Each row is followed by its class.
[ 30 -23 -37   9  23  -6  -2  -5 -21  29  15  54   1  -1   2  21 -26   7
  47 -54  44 -20 -37   9  -1 -34 102 -17  18 -22  -9   7   0 -22 -16] -> til
[ 40 -27 -45   4  13  -7  -7  -2  -4  33  20  56   2  -5   0  16 -32   0
  47 -56  12 -29 -22   1   9 -20 106 -10  26  -3 -13   3   5 -27   0] -> bek
[ 39 -37 -18  72 -27 -20  -7  -4 -16  41 -18  17 -31   4  28 -33  15  -5
  37   6  31 -36  36  18  37  -5  43  21  -4  14 -34  41  14  -8  -6] -> bek
[ 31 -39 -16  74 -24 -23   0   3 -22  37 -13  18 -27   2  23 -45  31  -1
  26  10  14 -43  23  15  38 -11  28  18  -6  -2 -36  35  13  -2 -24] -> til
[ 26 -44  11  -9 -42  16   2  -2  44  27  66  25  10   3  -6 -26  -2 -28
  21 -23 -51  18 -55  -7  -5  -5  17  13  29  -4 -11  -9  13  -4  51] -> bek
[  7 -15   2  49  11 -56 -13  -1  18   6 -17 -31  14 -11 -31 -14  20  -8
 -23   6 -47 -37  43   5  23  -8  -7  19  15  14 -18 -20   9  18 -13] -> sas
[ 40 -38 -19  60 -16 -27  -1   3 -21  38 -13  17 -44   1  23 -51  40  -1
  22   6  34 -32  45  19  34  -1  37  18   0  14 -23  50  12  -7  -5] -> mular
[ 16 -43   9  -2 -33   4   2  12  49  21  62   4  19   4  -4 -19  -9 -28
  10 -24 -74   1 -59 -19  -8 -29  29  -1  40 -15 -10 -15  27   2  44] -> sas
[ 33 -30 -14  76 -25 -23  -1   1 -10  41 -13  24 -24  -4  26 -50  30 -12
  38  13  -3 -53  43  14  38  -7  32  26   0   5 -28  40  13   2 -18] -> buv
[ 16 -40   8  -6 -33  32   4   4  43  25  45  11   4  10 -15 -22 -13 -31
  17 -16 -65  14 -45  -7  -1 -15  24   8  23 -12 -12 -15  18   0  50] -> Vizik
[  3   0  -5  56  14 -55  -8  -3  24   9 -18 -11  16 -13 -28 -16  24  -3
 -20   3 -41 -34  54  17  16  -7 -11  18  17   8 -19  -8   0  19 -16] -> Dinen
[-30  26 -32 -24 -13  -1   4 -33  31  10  -5   3  29 -20  20  11   8  23
  70  -4 -44  -6  11   7  14 -24   1 -11  21 -13  -9  16 -18 -13  13] -> Muv
[ 35 -41 -13  65 -31 -33  -4   1 -11  49 -18  17 -29   4  24 -45  28  -2
  28  -3  26 -42  23  15  35   3  29  23  -2   2 -33  44  20 -12  -4] -> bek
[ 18 -50   6  -3 -36  13   2   4  46  23  62   8   7   7  -4 -31   0 -28
  21 -11 -67   7 -53 -14  -2 -26  32   5  33 -25 -16 -12  22  -9  49] -> sas
[ 34 -40  12 -10 -39  16   3   1  54  31  68  26  14   3 -10 -24  -4 -24
  19 -20 -55  14 -47 -14  -1  -7  22   5  25  -8 -13 -17  22  -3  52] -> bek
[ 24 -40   8  -5 -40   8   4   2  51  26  63  12  16   6  -4 -18 -16 -26
   7 -21 -61   5 -37 -12  -5 -20  33   7  35 -17  -6 -12  26  -7  46] -> bek
[ 33 -19 -43  -3  14   2 -10  -9  -9  32  16  56   2   1   3  18 -34   8
  55 -48  24 -21 -22   5   6 -27 111 -13  24 -17 -11   3   1 -32   0] -> bek
[-15  11 -18 -36  -5  23   6 -41  34  -7 -11   1  25 -19  14   4  -3  13
  75  -5 -34  20  27  18  21 -37   8 -21  16  -1  -3  19 -15  -3  19] -> gazom
[-29   7 -20 -32  -1   7  -2 -44  26  13   0   7  33 -23  25   5   3  18
  72 -10 -42  10  15  15  17 -50   2 -28  21  -5 -11  24 -15 -10  17] -> sas
[-16  15 -20 -19 -19  18   0 -28  27  -8 -26  -3  25 -14   9   5   1  22
  63  -7 -38   7   6   6  23 -34   9 -15  14  -8 -11  16 -16  -5  17] -> gazom
[ 16  -5  -8  56   3 -57 -15  -7  16  17 -25 -25   8 -18 -32 -20  18  -4
 -26   7 -32 -31  48  14  23   2  -7  12  11  22 -17  -9   5  28 -20] -> zepo
[ -8  22 -18  58  13 -55 -26 -13  31  17 -28 -29  -3 -25 -39  -5  36 -10
 -39  18 -40 -26  56  17  28   4 -27  13  15  30 -18 -28  -4  14 -21] -> Lusar
[ 25 -32   8  -2 -38  19  -1   7  45  24  64  15  21   9  -8 -18  -1 -30
   4  -9 -46  12 -39  -9  -1 -19  28  10  37 -16  -6 -14  18  -3  39] -> Lusar
[  1   8  -6  62  11 -54 -30  -9  38  13 -33 -29   6 -15 -44 -13  29  -5
 -33  14 -39 -29  70  22  32   3 -18  14   9  38 -18 -25  -6  25 -19] -> maror
[ 23 -32  11  -9 -45  13   4  -5  52  27  67  26   4   2  -3 -27  -5 -29
  27 -19 -62  15 -50 -11  -2  -3  12  13  29  -8  -9 -18  19  -4  47] -> bek
[-10  22 -21  63  22 -58 -30 -12  32  23 -18 -22   0 -24 -38  -3  36  -4
 -40  13 -37 -28  59  21  34   5 -23   6  16  33 -24 -28  -3  15 -24] -> Lusar
[ -5   0 -10  45  23 -59 -17  -4  26  16 -15 -14   7 -18 -29 -18  22  -3
 -13  -1 -34 -38  57  16  19   2  -3  13  11  16 -16  -7  -5  26 -22] -> buv
[-33  25 -22 -45   7  17   2 -41  27  16  -1  10  23 -23  23  -1   5  23
  55  -9 -35  15  31  18  15 -37   3 -29  15  10  -5  28 -18  -6  17] -> mular
[ 25 -49   7  -6 -37  27  15   4  41  13  57   8   8   8 -13 -26  -5 -36
  16 -23 -65  12 -46  -8   2 -21  33   0  35  -9 -11  -5  23  -1  48] -> gazom
[ 27 -26  -9  75 -21 -23   1   1 -18  36 -11  20 -12   0  24 -45  28  -1
  28  12  19 -44  35  18  35 -16  24  15  -9  11 -36  40  14  10 -29] -> til
[  2   0  -2  50  10 -51  -6  -7  16   0 -17 -27   9  -6 -32  -6  13   2
 -26   4 -31 -29  40   5  16  -6 -13  15   2   6 -14 -23   7  18 -22] -> til
[-36  24 -17 -19 -11  14   0 -26  26   5 -16   9  34 -16  20   7  -2  24
  60 -14 -36   3   4  13  10 -36 -12 -19  14   0 -15  28 -19  -3  12] -> Dinen
[ 33 -30 -18  70 -18 -24   6  -2 -15  37 -15  15 -45  -4  23 -47  36  -6
  31   9   0 -42  52  13  43  -7  30  23   3  26 -32  33  11  -7 -17] -> mular
[  2  10 -11  63  13 -60 -22  -9  33   9 -22 -22   9 -21 -49 -12  28   2
 -43  13 -27 -32  49  18  25   5 -21  18   1  18 -22 -26  -2  13 -25] -> til
[ 36 -13 -46  14  11  -1 -15   1 -17  30  22  58   3  -1   1  21 -24  -1
  34 -42  36 -20 -24   7   9 -26 105 -13  32 -11  -7   7  -4 -27  -6] -> Lusar
[  9  -4   1  50  15 -48  -5  -2  20  -5 -17 -27   9  -8 -42 -10  16  -7
 -30  -3 -35 -26  46  10  27   2  -9   6  12  18 -13 -15  10  24 -12] -> gazom
[ -2  30 -25  62  22 -61 -14 -10  39  19 -25 -30   9 -31 -42   4  39  -3
 -38  22 -45 -43  69  12  25  14 -23   9   8  31 -22 -28   0  13 -17] -> Muv
[ 26 -37 -24  70 -25 -25 -10   3  -6  40 -16  17 -44  -4  21 -49  33  -9
  37   8  15 -41  27  19  34   0  32  25   0   1 -28  41   5  -8  -9] -> buv
[ 21 -38   8   4 -34  12  10   8  50  24  61  16  18  -3  -7 -17  -2 -31
   1 -22 -56   5 -43  -6 -12 -28  20   3  35 -16 -12  -2  21  -2  43] -> Dinen
[ 44 -43   5   3 -34  20  14   7  49  18  51  12  15  -2 -15 -19  -3 -32
  10 -20 -56   7 -34 -12   2 -18  39   0  33 -13  -9 -11  24   1  50] -> gazom
[ -7  -4  -1  45  15 -43  -7  -8  15  12 -37 -27  -2  -5 -38 -20  14 -13
 -19   6 -53 -28  46  14  22   3 -17  19   3  17 -17 -17   9  23 -14] -> Vizik
[ 34 -44 -23  75 -24 -32  -4  -2 -14  38 -17  12 -34   8  27 -39  34  -4
  29  -3  36 -35  33  18  29 -13  36  13  -2   5 -27  53  14  -6  -3] -> maror
[-29  16 -30 -33 -14  20   0 -27  26   6   2   0  33 -13  19   5  12  19
  70   2 -42   2  13  10  15 -24  -1 -15  17   0  -7  23 -15  -6  23] -> Muv
[ 32 -41   7  -1 -41  12   6   1  48  25  57   7   9   2 -16 -31  -4 -29
  18 -17 -54  11 -44  -9  -3 -13  21   9  29  -5  -9 -15  24   5  41] -> zepo
[ 39 -22 -60   8   4   6  -3 -10  -5  30   1  45 -10 -11  -2   0 -20  -2
  66 -34  26 -15 -29   7  -8 -33 113  -8  17  -9 -14  12  -3 -26   2] -> zepo
[ 33 -18 -54   2  18   8  -2  -5  -9  21   5  51 -19 -15   3   6 -16  -2
  60 -39   6 -18 -13   6   6 -28 109  -6  24   9  -7   8 -12 -32  -1] -> mular
[-28  21 -19 -30   4  21   1 -45  31   5  -6   9  36 -21  15  16  -1  23
  63 -13 -23  18   5  16   6 -43  -3 -24   4  -7  -4  15 -18 -11  12] -> til
[ 32 -39 -21  72 -23 -26  -5   3 -15  36  -4  19 -37   3  26 -42  25  -7
  31  -2  28 -39  26  14  29  -2  34  18  -6   2 -28  53  10  -4   0] -> buv
[ 16 -44   5  -6 -31  11  -3   2  44  28  62  17  14  15  -5 -27   1 -23
  13 -22 -50  12 -48  -4  -8 -21  34   0  33 -22  -6  -5  19   3  44] -> maror
[ -1  -3   2  48  12 -44 -16  -7  19   1 -15 -22  16   2 -34 -14  13  -7
 -15   1 -40 -27  56  16  23   3 -11  17  11  33  -9 -17   2  30 -14] -> maror
[ 35 -40 -24  66 -21 -28  15   0 -17  52 -12  11 -32   1  24 -33  39 -10
  44  -1  29 -46  27  14  30  -1  33  14   2   7 -34  46  17 -13   0] -> Muv
[  2  12 -19  59  12 -59 -20 -22  38  18 -37 -28  -7 -23 -36  -3  28  -3
 -19  12 -50 -34  83  15  34  -6 -16  11  12  32 -23 -31  -6  15 -23] -> maror
[ 25 -33   8 -11 -35   5  13  -2  47  29  64  16  -9  -7  -4 -26   3 -28
  20 -26 -67  13 -30 -11   2 -14  17   4  41   6  -3 -15  16   2  44] -> mular
[ 39 -29 -41   1   7  -3 -10  -3  -9  33  19  52   2   5   0  15 -25   4
  40 -54  25 -21 -16   3   7 -36 106 -21  30 -11 -10   9  -2 -21   0] -> maror
[ 42 -39 -26  77 -35 -33   7  -6 -18  52 -26  11 -43 -12  28 -42  28  -9
  38  -4  28 -38  17  14  29  -9  30  13  -1  14 -37  50  15  -6  -9] -> zepo
[-23  17 -30 -36  -7  16  -5 -31  24   4  -1   7  14 -13  17  -4  10  30
  53  -3 -46   9  21   5  18 -31   9 -17  15  -1  -5  17 -14 -11  17] -> mular
[ 49 -51 -18  69 -27 -19   9   0 -16  24 -20  14 -42   1  20 -43  34 -12
  41  -3  21 -30  21  15  39  -2  37  21   2  -3 -28  44  15 -13   2] -> gazom
[-30  20 -26 -30 -14   2   5 -28  27   1   1  -6  32 -12  13   6   8  17
  59  -3 -41  -2  10   6   9 -20  -8 -11  19 -10  -2  20 -11  -7  22] -> Muv
[ 42 -36 -21  75 -25 -35   1  -3 -14  44 -26   7 -38  -8  20 -43  37  -4
  34   4  35 -36  24  16  27  -7  30  20  -4   1 -30  39  17  -4 -13] -> zepo
[-35  20 -26 -27 -16   5  -4 -37  21   2   0  10  27 -13  22   1   7  31
  48  -5 -38   8   2  10  11 -31 -14 -10  13 -25  -6  18 -22 -11   7] -> til
[ 37 -32 -45   3   9  -4  -7  -5  -9  28  18  51   0   6   1  14 -26   3
  55 -58  21 -20 -20   3   4 -35 109 -16  30 -10 -10  11  -3 -22   2] -> maror
[ 28 -39 -12  76 -28 -29   3   3 -14  45 -16  16 -27   6  23 -42  28  -1
  35  -7  36 -43  13  20  29 -11  32  24  -1   0 -35  40  14  -5 -17] -> til
[-25  13 -30 -38   7  18  -2 -42  40   4  10  17  29 -24  17   6  -2  16
  81 -12 -38  12  19  12   6 -40  15 -19  10 -11  -5  22 -22  -9  21] -> buv
[ 13 -38  -2   0 -29  12  -2   7  49  28  70  17   6   2  -5 -23   3 -22
   1 -27 -56  10 -61  -7  -8 -21  25  -5  29 -20  -9 -10  22  -4  40] -> til
[ 35 -18 -54   5  11   5  -5  -8  -1  16   8  51   1  -9   2  22 -30   1
  65 -42  19 -16 -32  -2  -8 -32 114  -4  17 -13  -7   3  -4 -35   9] -> bek
[ 23 -24 -45   7  13 -12  -6   2  -9  34  13  48   4  -2   5  13 -28   4
  55 -56  12 -33 -44  -3   0 -41 113 -18  32 -17 -20   8   3 -26  -1] -> sas
[ 42 -49   8  -9 -39  15  13  -7  47  30  64  29  11  -5  -1 -17  -4 -30
  28 -24 -60  18 -45 -13  -4  -8  21  11  30 -11  -7 -15  14 -11  54] -> bek
[ 13  -6  -7  53  17 -57 -21  -7  22  12 -10 -16   9 -15 -38  -7  21  -3
 -26   0 -31 -35  57  11  26   2  -1  17  11   8 -14 -14  -1  18 -12] -> buv
[ 20 -50  12  -8 -31  26  11   6  42  16  50   5   6  14 -17 -24 -11 -32
  19 -18 -66  15 -50 -14  -6 -16  20   9  17 -18 -10 -12  27   3  52] -> Vizik
[ 33 -41  -6   5 -34  18   9   2  46  30  60  15  10  -3 -12 -22 -12 -27
  15 -18 -55   8 -52 -13 -10 -20  38   0  28 -10 -14 -13  22  -4  42] -> zepo
[  5 -19   3  57  14 -68 -11  -5  13   4 -11 -29   8  -8 -35 -13  19  -9
 -23   2 -36 -32  29   8  18  -4  -7  20  15   3 -16 -18   8  13 -12] -> sas
[-39  12 -27 -35  -8   4 -15 -27  32  -5  -2  -8  24 -11  16  -5   6  25
  56   1 -43   7   8   7  12 -35  -2 -16  15 -16  -9  16 -13  -9  20] -> sas
[ 40 -26 -44  -2  22  -2   2  -6 -17  25  19  52 -11  -5   2   9 -24   1
  47 -46  25 -16  -9   7   3 -27 112 -11  29  -4  -1  12  -3 -28  -1] -> mular
[ 37 -34 -17  69 -25 -15   4   6 -21  33  -8  22 -15   5  21 -43  24   1
  23  14  16 -45  25   8  33  -9  29  16 -12  -2 -36  35  18   0 -19] -> til
[-31  29 -31 -22 -14  12 -13 -30  29   4   1  11  29 -14  15   6   7  23
  52   1 -37   9   3   8  16 -25  -3 -10  19 -13  -7  10 -20 -14  14] -> Lusar
[ 25  -7 -57  -4  12  12 -13 -12  -2  23   9  59   5  -8   3  13 -33   6
  67 -31   7 -18 -24   6   1 -20 111  -5  20 -12  -9  -1  -9 -32   5] -> bek
[ 18 -19 -58   1   9  14  -4 -11  -7  26  -5  51 -11  -8   1   4 -21  -4
  71 -35  -2 -15 -27   9  -1 -37 103  -7  19 -14 -15  13  -9 -25   7] -> Vizik
